Below are the code and all the weights of a small trained network. Each question names an input and a target symbol and asks about switching units off, where a switched-off unit gives its printed mean instead of its output.

import numpy as np


def w(rows, s, z=0):
    codes = np.array(rows[::2]) - 128.0
    scale = np.full(codes.shape[1], s)
    scale[-1] = z or s
    return codes * scale


def softmax(a):
    e = np.exp(a - a.max(-1, keepdims=True))
    return e / e.sum(-1, keepdims=True)


def log_softmax(a):
    a = a - a.max(-1, keepdims=True)
    return a - np.log(np.exp(a).sum(-1, keepdims=True))


def net(x, mask):
    ids = ['ΓΘΛαβδζηστφ'.index(c) for c in x.split()]
    T = len(ids)
    res = E[ids] + P[:T]
    u = 0
    for l in range(3):
        r = res
        for j in range(3):
            rows = slice(3 * j, 3 * j + 3)
            q, k, v = (r @ M[l][rows].T for M in (Q, K, V))
            z = softmax(np.where(np.tri(T) > 0, q @ k.T / 3**0.5, -1e9)) @ v
            o = O[l][rows]
            res = res + np.where(mask[u + j], z, o[:, -1]) @ o[:, :-1]
        u += 3
    return log_softmax(res[-1] @ U[:, :-1].T + U[:, -1])


Q, K, V, O = {}, {}, {}, {}
E = w([
[75,114,47,195,141,155],'Γ',
[102,130,157,12,140,126],'Θ',
[128,139,119,130,41,212],'Λ',
[177,96,154,139,54,201],'α',
[119,46,214,118,142,222],'β',
[166,114,168,250,96,137],'δ',
[200,27,181,109,194,125],'ζ',
[176,124,56,82,180,15],'η',
[175,158,184,167,151,29],'σ',
[198,219,59,162,44,80],'τ',
[137,99,1,28,124,183],'φ',
],0.0088)
P = w([
[222,169,92,156,254,240],'0',
[184,155,102,134,194,194],'1',
[156,131,111,128,144,155],'2',
[144,102,115,124,110,128],'3',
[132,86,110,122,87,109],'4',
[127,86,113,117,76,96],'5',
[129,80,114,112,70,95],'6',
[124,96,113,104,70,91],'7',
[126,109,112,101,73,98],'8',
[134,118,115,93,94,107],'9',
[136,139,112,90,114,113],'10',
[145,169,111,79,137,134],'11',
[149,190,111,76,168,145],'12',
[155,220,111,67,212,170],'13',
],0.0062)
Q[0] = w([
[204,149,190,168,41,108],'0.h1',
[131,56,184,150,92,254],'0.h1',
[200,184,26,85,44,152],'0.h1',
[127,194,52,105,161,123],'0.h2',
[173,129,101,80,84,153],'0.h2',
[14,192,185,99,119,136],'0.h2',
[119,113,138,129,116,119],'0.h3',
[122,134,85,142,174,129],'0.h3',
[117,108,120,142,134,119],'0.h3',
],0.015)
K[0] = w([
[208,176,197,194,54,130],'0.h1',
[160,52,124,139,50,225],'0.h1',
[125,254,52,90,39,155],'0.h1',
[131,117,27,113,144,131],'0.h2',
[122,68,96,93,71,105],'0.h2',
[95,137,142,61,198,209],'0.h2',
[121,128,145,129,135,134],'0.h3',
[123,98,124,115,106,105],'0.h3',
[121,112,146,129,123,129],'0.h3',
],0.016)
V[0] = w([
[150,67,143,118,155,158],'0.h1',
[74,123,96,155,186,117],'0.h1',
[184,162,160,117,47,113],'0.h1',
[76,125,94,127,135,133],'0.h2',
[66,237,174,61,134,138],'0.h2',
[164,96,130,153,126,124],'0.h2',
[158,212,149,104,230,200],'0.h3',
[110,101,121,107,112,153],'0.h3',
[202,225,122,197,232,254],'0.h3',
],0.0092)
O[0] = w([
[111,172,150,120,137,152,129],'0.h1',
[115,165,130,107,98,96,77],'0.h1',
[150,60,117,164,153,158,182],'0.h1',
[138,164,123,120,143,111,110],'0.h2',
[91,164,122,117,62,67,57],'0.h2',
[131,102,133,138,139,151,152],'0.h2',
[103,36,105,154,69,89,174],'0.h3',
[137,141,115,128,163,122,133],'0.h3',
[137,1,145,162,109,140,254],'0.h3',
],0.0095,0.0049)
Q[1] = w([
[164,96,182,5,124,110],'1.h1',
[134,124,30,111,98,124],'1.h1',
[59,131,111,98,81,219],'1.h1',
[80,130,85,136,159,111],'1.h2',
[159,153,140,129,131,136],'1.h2',
[102,159,150,163,83,104],'1.h2',
[124,144,126,137,132,123],'1.h3',
[144,142,124,132,121,138],'1.h3',
[121,139,117,134,147,135],'1.h3',
],0.029)
K[1] = w([
[180,83,164,2,115,99],'1.h1',
[144,128,20,119,105,121],'1.h1',
[88,137,115,98,70,226],'1.h1',
[185,108,136,58,129,134],'1.h2',
[127,158,133,182,124,125],'1.h2',
[114,85,167,168,94,126],'1.h2',
[143,139,136,139,128,143],'1.h3',
[143,140,153,123,117,124],'1.h3',
[120,140,133,130,118,140],'1.h3',
],0.027)
V[1] = w([
[220,192,130,57,109,141],'1.h1',
[255,64,178,84,16,191],'1.h1',
[159,62,153,134,70,161],'1.h1',
[247,136,173,150,64,122],'1.h2',
[51,120,92,152,203,65],'1.h2',
[153,146,121,113,122,149],'1.h2',
[124,48,122,106,60,93],'1.h3',
[67,51,67,98,167,68],'1.h3',
[74,209,92,145,205,173],'1.h3',
],0.0073)
O[1] = w([
[122,81,72,197,227,153,73],'1.h1',
[48,253,32,154,219,77,242],'1.h1',
[85,221,94,114,139,86,220],'1.h1',
[86,226,92,167,199,69,141],'1.h2',
[162,17,167,128,107,132,114],'1.h2',
[148,136,138,107,74,125,121],'1.h2',
[21,108,102,176,207,126,233],'1.h3',
[74,56,141,123,181,118,188],'1.h3',
[229,94,169,81,38,141,9],'1.h3',
],0.0052,0.012)
Q[2] = w([
[108,62,142,126,32,91],'2.h1',
[179,111,4,129,224,155],'2.h1',
[106,122,132,131,223,203],'2.h1',
[178,107,121,163,42,22],'2.h2',
[127,95,65,107,66,142],'2.h2',
[127,134,154,202,112,171],'2.h2',
[120,127,103,136,86,184],'2.h3',
[125,144,102,133,231,159],'2.h3',
[89,36,107,92,70,141],'2.h3',
],0.019)
K[2] = w([
[58,100,114,148,85,77],'2.h1',
[184,145,4,89,106,179],'2.h1',
[216,180,159,139,118,118],'2.h1',
[26,57,62,98,82,107],'2.h2',
[45,114,171,168,146,173],'2.h2',
[157,109,152,68,209,104],'2.h2',
[125,129,178,129,181,116],'2.h3',
[220,137,128,19,101,143],'2.h3',
[166,188,124,180,254,147],'2.h3',
],0.015)
V[2] = w([
[122,109,83,110,130,164],'2.h1',
[99,125,154,41,177,111],'2.h1',
[182,104,20,169,103,38],'2.h1',
[89,143,79,89,78,182],'2.h2',
[162,165,131,233,66,166],'2.h2',
[145,122,64,84,165,226],'2.h2',
[142,99,56,184,116,209],'2.h3',
[228,82,86,147,165,10],'2.h3',
[116,157,252,213,175,126],'2.h3',
],0.017)
O[2] = w([
[120,105,135,121,76,109,181],'2.h1',
[139,106,100,139,89,61,142],'2.h1',
[196,160,149,96,85,201,249],'2.h1',
[97,162,88,114,121,195,107],'2.h2',
[119,165,128,230,124,134,56],'2.h2',
[97,123,36,95,149,132,139],'2.h2',
[132,112,77,154,86,171,176],'2.h3',
[229,127,75,152,173,70,107],'2.h3',
[100,136,155,141,248,182,94],'2.h3',
],0.014,0.019)
U = w([
[163,2,140,125,138,216,254],'Γ',
[122,212,154,59,125,105,239],'Θ',
[108,201,106,98,129,131,128],'Λ',
[106,203,79,104,151,136,86],'α',
[99,115,134,74,147,160,19],'β',
[122,121,146,199,138,147,162],'δ',
[133,79,116,69,178,156,28],'ζ',
[189,132,102,83,161,119,73],'η',
[162,85,202,143,143,126,155],'σ',
[188,170,141,82,130,197,79],'τ',
[145,115,118,106,61,136,26],'φ',
],0.005,0.0081)

Each question gives the input, a string of symbols that net reads in full, and the target symbol t.
The units are the heads (3 rows each of Q, K, V and O). Each row of codes is followed by its name. A weight is (code - 128) times the scale printed after its matrix; where a second scale follows, it is the last column's (O and U).
mask holds one flag per head, layer by layer. A switched-off head (its flag False) gives its mean, the last column of its rows in O, instead of its output. The means were averaged over made-up inputs and are rounded, as every weight is.
A unit's drop is (log p(t) with every unit on - log p(t) with that unit switched off) / (log p(t) with every unit on - log p(t) with every unit switched off).
The circuit of an input: a set's keep is (log p(t) with only the set's units on - log p(t) with every unit switched off) / (log p(t) with every unit on - log p(t) with every unit switched off). Starting from all 9 units, units are removed one at a time, each time the one whose removal leaves the highest keep (on an exact tie, the one counted first), for as long as the keep stays at least 0.8.
units of the circuit, in order: the units of the circuit, biggest drop first
unit that matters most: the unit with the biggest drop
which heads matter: for each layer, one digit per head in row order, 1 if its drop is at least 0.15 and else 0, layers parted by /
input Θ σ τ Θ ζ σ α β, target σ: unit that matters most : 2.h2
input δ Γ ζ τ, target Γ: which heads matter : 101 / 001 / 001
input ζ β φ τ σ τ, target φ: units of the circuit, in order : [2.h3 1.h2]
input Θ η Γ Λ Λ σ τ τ σ, target τ: units of the circuit, in order : [2.h1 0.h3 0.h1]
input η τ ζ φ Θ, target φ: units of the circuit, in order : [0.h3 2.h3]
input ζ τ τ ζ, target τ: which heads matter : 101 / 100 / 100
input τ ζ β α τ σ ζ β τ η Γ τ τ, target τ: which heads matter : 100 / 001 / 100
input τ Λ β Γ τ τ φ δ Λ Λ α, target φ: units of the circuit, in order : [2.h3 1.h2]
input τ α α δ Γ Γ σ τ τ α β η τ Γ, target τ: units of the circuit, in order : [2.h1 1.h3]
input δ Γ τ α σ τ Λ Γ τ Γ β τ, target τ: units of the circuit, in order : [2.h1 0.h1]
input τ ζ α δ β Λ η ζ τ η, target τ: units of the circuit, in order : [2.h1 1.h3]
input α σ α δ, target δ: which heads matter : 010 / 101 / 010
input τ Θ β τ Λ Θ σ η α τ β τ Λ, target τ: units of the circuit, in order : [2.h1 1.h3]
input η β Λ ζ α, target η: unit that matters most : 1.h1
input α Γ β η ζ α β, target η: units of the circuit, in order : [0.h3 1.h1 2.h3]
input ζ σ β Θ Θ δ Λ τ δ β, target Θ: units of the circuit, in order : [0.h3 2.h3 0.h1]
input δ β Θ ζ φ Λ, target φ: units of the circuit, in order : [0.h3 2.h3 2.h1 1.h2]
input τ α τ Λ η η β η, target η: units of the circuit, in order : [0.h3 2.h3 1.h1]
input α σ Γ β τ φ, target φ: which heads matter : 001 / 000 / 101
input β φ β δ τ φ δ, target φ: unit that matters most : 2.h3
input α Θ β τ τ Γ τ η Λ δ, target η: which heads matter : 001 / 101 / 001
input α η Λ α, target η: units of the circuit, in order : [2.h3 1.h1]
input α τ β δ Γ β Λ Θ τ η Λ, target η: which heads matter : 001 / 101 / 001
input δ σ η Λ τ Λ, target τ: units of the circuit, in order : [0.h3 2.h1 1.h1 0.h1]
input β τ φ Γ, target φ: which heads matter : 011 / 001 / 001
input Λ Θ α σ Θ β η β Λ, target η: units of the circuit, in order : [0.h3 1.h1 2.h3 1.h2]
input τ τ Γ β τ β η τ β, target τ: which heads matter : 100 / 000 / 100
input Λ α Λ σ η σ Λ τ β Λ η ζ, target η: unit that matters most : 0.h3
input η σ τ β ζ σ, target η: which heads matter : 100 / 110 / 001
